Below are the code and all the weights of a small trained network. Each question names an input and a target symbol and asks about switching units off, where a switched-off unit gives its printed mean instead of its output.

import numpy as np


def w(rows, s, z=0):
    codes = np.array(rows[::2]) - 128.0
    scale = np.full(codes.shape[1], s)
    scale[-1] = z or s
    return codes * scale


def f(y):
    return np.maximum(y, 0)


def softmax(a):
    e = np.exp(a - a.max(-1, keepdims=True))
    return e / e.sum(-1, keepdims=True)


def log_softmax(a):
    a = a - a.max(-1, keepdims=True)
    return a - np.log(np.exp(a).sum(-1, keepdims=True))


def net(x, mask):
    ids = ['ΔΞΦΨαγεζλμσ'.index(c) for c in x.split()]
    T = len(ids)
    res = E[ids] + P[:T]
    u = 0
    for l in range(3):
        q, k, v = (res @ M[l].T for M in (Q, K, V))
        z = softmax(np.where(np.tri(T) > 0, q @ k.T / 3**0.5, -1e9)) @ v
        res = res + np.where(mask[u], z, O[l][:, -1]) @ O[l][:, :-1]
        u += 1
        y = f(res @ A[l][:, :-1].T + A[l][:, -1])
        res = res + np.where(mask[u : u + 4], y, B[l][:, -1]) @ B[l][:, :-1]
        u += 4
    return log_softmax(res[-1] @ U[:, :-1].T + U[:, -1])


Q, K, V, O, A, B = {}, {}, {}, {}, {}, {}
E = w([
[98,92,63,46,64],'Δ',
[107,183,44,205,196],'Ξ',
[105,179,55,167,189],'Φ',
[114,163,38,128,167],'Ψ',
[119,133,41,67,128],'α',
[109,116,50,50,92],'γ',
[128,124,112,190,116],'ε',
[15,171,119,85,202],'ζ',
[2,123,172,128,133],'λ',
[235,154,107,78,185],'μ',
[116,138,189,179,149],'σ',
],0.021)
P = w([
[103,5,103,157,195],'0',
[114,82,92,121,156],'1',
[115,102,101,115,152],'2',
[119,122,104,113,145],'3',
[123,154,94,86,120],'4',
[125,172,99,81,115],'5',
[125,183,107,75,110],'6',
[129,195,115,69,108],'7',
[130,197,127,63,113],'8',
[133,203,142,59,120],'9',
[126,198,157,56,125],'10',
],0.014)
Q[0] = w([
[220,68,202,203,43],'0.h0',
[254,97,186,164,123],'0.h0',
[103,52,128,225,135],'0.h0',
],0.0092)
K[0] = w([
[105,59,8,183,94],'0.h0',
[151,104,72,151,134],'0.h0',
[114,44,112,148,167],'0.h0',
],0.017)
V[0] = w([
[136,23,78,99,141],'0.h0',
[190,129,33,164,30],'0.h0',
[17,127,2,157,73],'0.h0',
],0.0072)
O[0] = w([
[165,128,219,73,91,129],'0.h0',
[177,4,120,132,111,2],'0.h0',
[99,116,254,100,177,213],'0.h0',
],0.0099,0.0091)
A[0] = w([
[1,115,52,157,186,2],'0.n0',
[155,227,140,158,150,44],'0.n1',
[56,106,168,228,108,157],'0.n2',
[65,127,228,150,92,125],'0.n3',
],0.0072,0.0046)
B[0] = w([
[172,168,147,2,83,254],'0.n0',
[136,38,65,100,83,211],'0.n1',
[187,163,150,160,107,188],'0.n2',
[156,116,36,155,69,244],'0.n3',
],0.0091,0.0097)
Q[1] = w([
[157,191,102,116,86],'1.h0',
[183,73,89,115,95],'1.h0',
[130,180,142,5,136],'1.h0',
],0.017)
K[1] = w([
[170,153,73,143,62],'1.h0',
[217,41,90,63,128],'1.h0',
[92,249,103,78,28],'1.h0',
],0.011)
V[1] = w([
[93,189,179,205,1],'1.h0',
[140,252,183,226,97],'1.h0',
[69,82,91,98,252],'1.h0',
],0.007)
O[1] = w([
[191,93,149,102,107,187],'1.h0',
[178,226,91,188,31,75],'1.h0',
[53,109,66,162,254,5],'1.h0',
],0.0095,0.0029)
A[1] = w([
[71,183,196,134,243,5],'1.n0',
[216,127,67,89,143,123],'1.n1',
[254,122,96,195,221,151],'1.n2',
[138,100,11,103,183,57],'1.n3',
],0.0095,0.011)
B[1] = w([
[244,184,192,129,215,216],'1.n0',
[88,108,179,92,88,245],'1.n1',
[178,188,12,146,110,162],'1.n2',
[122,62,125,99,159,254],'1.n3',
],0.011,0.0087)
Q[2] = w([
[69,206,213,114,140],'2.h0',
[246,118,80,48,158],'2.h0',
[89,192,123,20,105],'2.h0',
],0.011)
K[2] = w([
[117,154,219,83,121],'2.h0',
[182,117,68,2,140],'2.h0',
[91,207,67,23,90],'2.h0',
],0.0098)
V[2] = w([
[112,144,168,165,142],'2.h0',
[29,86,107,104,149],'2.h0',
[254,53,50,116,120],'2.h0',
],0.008)
O[2] = w([
[97,181,149,139,114,2],'2.h0',
[118,82,96,217,71,84],'2.h0',
[254,82,70,81,144,115],'2.h0',
],0.0084,0.0068)
A[2] = w([
[117,46,196,133,116,6],'2.n0',
[117,65,146,76,41,11],'2.n1',
[190,254,77,160,181,95],'2.n2',
[149,177,21,92,142,79],'2.n3',
],0.009,0.013)
B[2] = w([
[112,202,191,200,7,146],'2.n0',
[137,209,102,156,169,227],'2.n1',
[97,107,66,164,52,229],'2.n2',
[103,125,226,197,96,244],'2.n3',
],0.011)
U = w([
[71,135,187,185,78,3],'Δ',
[148,159,76,189,76,62],'Ξ',
[193,194,85,188,186,184],'Φ',
[235,194,115,153,230,154],'Ψ',
[208,146,211,109,215,62],'α',
[106,49,255,72,106,29],'γ',
[174,145,206,172,171,151],'ε',
[66,179,157,137,234,188],'ζ',
[188,151,177,29,90,78],'λ',
[240,74,119,73,125,194],'μ',
[65,75,60,102,78,218],'σ',
],0.0065,0.0059)

Each question gives the input, a string of symbols that net reads in full, and the target symbol t.
The units are the heads (3 rows each of Q, K, V and O) and the neurons (one row each of A and B). Each row of codes is followed by its name. A weight is (code - 128) times the scale printed after its matrix; where a second scale follows, it is the last column's (O, A, B and U).
mask holds one flag per unit, layer by layer, with each layer's heads first. A switched-off unit (its flag False) gives its mean, the last column of its rows in O or B, instead of its output. The means were averaged over made-up inputs and are rounded, as every weight is.
A unit's drop is (log p(t) with every unit on - log p(t) with that unit switched off) / (log p(t) with every unit on - log p(t) with every unit switched off).
The circuit of an input: a set's keep is (log p(t) with only the set's units on - log p(t) with every unit switched off) / (log p(t) with every unit on - log p(t) with every unit switched off). Starting from the 12 units with the biggest drops (on a tie, the unit counted first), units are removed one at a time, each time the one whose removal leaves the highest keep (on an exact tie, the one counted first), for as long as the keep stays at least 0.8.
units of the circuit, in order: the units of the circuit, biggest drop first
top k neurons: the k neurons with the biggest drops, biggest first
top k neurons in layer l: the k neurons of layer l with the biggest drops, biggest first
input Φ σ λ Φ ζ λ, target λ: top 4 neurons : 1.n0, 0.n3, 0.n2, 0.n0
input Ξ Δ ε λ μ σ Φ γ, target σ: units of the circuit, in order : 0.h0, 1.n0
input Φ λ λ μ λ σ Ξ Δ, target σ: units of the circuit, in order : 0.h0, 1.n0
input γ Φ λ Ξ λ ζ Ξ μ Ψ, target μ: units of the circuit, in order : 0.h0, 2.h0
input Δ μ ε, target γ: units of the circuit, in order : 0.h0
input λ γ Ξ, target λ: top 4 neurons : 0.n1, 0.n3, 0.n0, 0.n2
input λ σ Ξ Φ σ μ Φ, target μ: units of the circuit, in order : 2.h0, 0.h0
input γ ζ γ γ α ε μ Φ, target μ: units of the circuit, in order : 0.h0, 2.h0
input Φ ε ε Φ σ μ λ μ λ, target λ: units of the circuit, in order : 1.h0, 2.h0
input σ Δ ζ Ψ γ λ γ μ Ξ μ ε, target ζ: top 2 neurons : 0.n0, 1.n3
input λ λ σ, target λ: units of the circuit, in order : 0.h0, 1.h0, 0.n3, 0.n2
input μ σ ε, target ζ: top 4 neurons : 0.n3, 0.n1, 0.n0, 0.n2
input Φ ζ σ ζ Ψ, target ζ: top 2 neurons in layer 0 : 0.n3, 0.n0
input σ σ γ μ α Φ σ Φ Φ μ α, target μ: units of the circuit, in order : 2.h0, 0.h0
input λ α Ψ α, target λ: top 4 neurons : 0.n3, 0.n0, 0.n2, 0.n1
input Φ λ ζ α γ Φ μ Ψ γ γ, target μ: top 2 neurons : 1.n2, 0.n0
input μ ζ ζ σ σ, target Δ: top 4 neurons : 0.n0, 1.n3, 1.n2, 2.n1
input σ ζ ε, target Ξ: top 2 neurons : 0.n0, 0.n1
input σ Ξ Φ ζ λ Ψ, target λ: top 3 neurons : 0.n3, 0.n1, 0.n2
input Ψ α Ξ ε, target Ψ: top 2 neurons in layer 0 : 0.n0, 0.n1
input ζ ε ε λ ζ ζ γ σ, target Δ: units of the circuit, in order : 2.h0, 0.n0
input α σ μ Δ λ Ψ, target λ: top 2 neurons : 0.n3, 0.n2
input λ ε γ σ, target λ: top neuron in layer 0 : 0.n3
